q861: [162 179 103 172  78 148  88 149 136  93  76 144  99 151 152]
q384: [ 95 136 125 150 143 131 134 104  99 148 167  68 103 102 148]
q9: [118  79 102  83 126 186 144 114 130 110 102 112 111 110 108]
q459: [118  79 102  83 126 186 144 114 177 110 102 112 111 110 108]
has: [118  79] -> yes
has: [114 177 110 102] -> yes
gone q384: [102 136 167 150 125 143 148 148 131 104  68  99  95 134] -> [103]
diff q459: [118  79 102  83 127 186 144 114 177 110 102 112 111 110 108] -> 5, [126]

q356: [190 138  83 128 111 120 109 166]
q222: [196 136  82 127 102 133 106 158]
q998: [ 82 133  83 126 107 118 106 157]
has: [ 83 128 111] -> yes
diff q356: [190 137  83 128 111 120 109 166] -> 2, [138]
gone q998: [ 82 106 157 118 133 107 126] -> [83]
rev: [ 83 133  82] -> q998

q238: [175 116 181 107 106  72 121 115 182]
q647: [132 141 131 152 132 154 124 123 126]
q136: [124 123 127 122 161 139 151 140 169]
q866: [ 85 142  83 148 140 178 128 141 139]
q944: [131 100 120 104 160 125 155 144 175]
q651: [126 125 128 118 132 129 133 141 131]
rev: [126 123 124] -> q647
len: [126 125 128 118 132 129 133] -> 7
rev: [131 141 133] -> q651
gone q238: [107 121 182 115 116 106 175  72] -> [181]
len: [132 141] -> 2
rev: [142  85] -> q866

q644: [104  74 133  97  89 192 143  87  88]
q476: [104  74 124  97 157 192 143  87  88]
q345: [105  76 132  98 156 141 105 196  90]
q406: [ 99  71 138  93 159 196 141 105 128]
q590: [133  94 158 195 159 196 141  78  85]
q110: [100  71 136  94 158 195 142  81  86]
gone q644: [104  74  97 192  87 133 143  89] -> [88]
len: [133] -> 1
rev: [105 141 196] -> q406
rev: [195 158  94 136] -> q110
has: [136  94] -> yes

q552: [149 130 101  99]
q560: [116 160 108  99]
q468: [134 111 118 152]
q346: [136 139 120 115]
q495: [137 129 133 146]
q623: [113 161 110 111]
q101: [123 117 152 168]
q319: [142 133 127 143]
q282: [122 114 133 124]
q617: [144 156 113 167]
q985: [114 146 113  71]
gone q985: [146  71 114] -> [113]
gone q623: [161 113 111] -> [110]
has: [113 161 110 111] -> yes
rev: [ 99 101] -> q552

q467: [145  85  96 132 139 150 168 136 156 134 153 166 123]
q614: [127 128 128 128 127 126 126 127 126 127 127 125 128]
q518: [118 181 164 108 130 142 100 116 105 134  83 120 126]
q611: [119 166 125 151 117  87  95 136 111 121 137  79 151]
q999: [144  87  98 136 138 144 165 136 155 133 127 126 127]
q762: [118 167 163 150 116  86  93 135 109 120 135  77 150]
q775: [144  87  98 136 138 144 165 137 155 133 156 161 125]
q598: [139 101 108 134 134 138 153 135 146 131 148 149 127]
q492: [144  87  98 136 138 144 165 137 155 133 127 126 127]
has: [101 139] -> no
diff q598: [139 101 108 134 134 137 153 135 146 131 148 149 127] -> 6, [138]

q535: [133 131 125 142 150  75  83  93  87]
q977: [143 120 119 122 117 119 101 150 129]
q969: [137 155 125 142 156 115 122 107 143]
q749: [121 132 131 125 129 130 138 125 124]
q587: [147 119 117 148 142 117 190 158 164]
q743: [142 123 118 123 123 132 105 142 139]
q420: [110 113 139 107  94 192 190 164 158]
has: [142 157] -> no
rev: [158 164 190] -> q420

q932: [101 154 124  89 102 128 141 120]
q67: [103  91 103  93 177 155 144 134]
q826: [121 126  98 115 117 126 145 126]
q688: [122 140 187 119 109 151 111  97]
q816: [122 140 187 119 138 165  96 130]
q278: [167 137  99 166 131 157 140 106]
q950: [150 117 123 111 145 117 126  67]
len: [121 126] -> 2
rev: [145 126 117] -> q826
has: [138 119 187 140] -> no
diff q826: [121 126  98 115 116 126 145 126] -> 5, [117]
gone q932: [124 120 141 154 101 128 102] -> [89]
diff q826: [121 126  98 115 117 127 145 126] -> 6, [126]
len: [103  91 103  93 177 155] -> 6

q41: [152 143 156 133]
q802: [160  94 161 134]
q503: [106 125  97 132]
q568: [ 97 186  95 137]
q868: [105 132  94 121]
q850: [179 124 193 155]
q325: [165 148 174 140]
q843: [104 137  93 120]
q295: [111 110 167 142]
q899: [169 155 178 140]
q63: [140 132 139 128]
len: [165 148 174 140] -> 4
has: [179 124] -> yes
diff q802: [161  94 161 134] -> 1, [160]
gone q295: [167 142 111] -> [110]
has: [111 110] -> yes

q918: [122 129 121 138 123 142]
q73: [120 129 122 120 122 116]
q681: [131  91 136 124 130 145]
q924: [132 149 122 124 107 138]
q738: [126 168 124 131 134 144]
q486: [122 129 124 136 143 128]
q58: [138 187 146 119 117  97]
which: [122 129 124 136 143 128] -> q486
diff q681: [131  91 136 124 130 146] -> 6, [145]
which: [122 129 121 138 123 142] -> q918
len: [120 129 122 120 122 116] -> 6

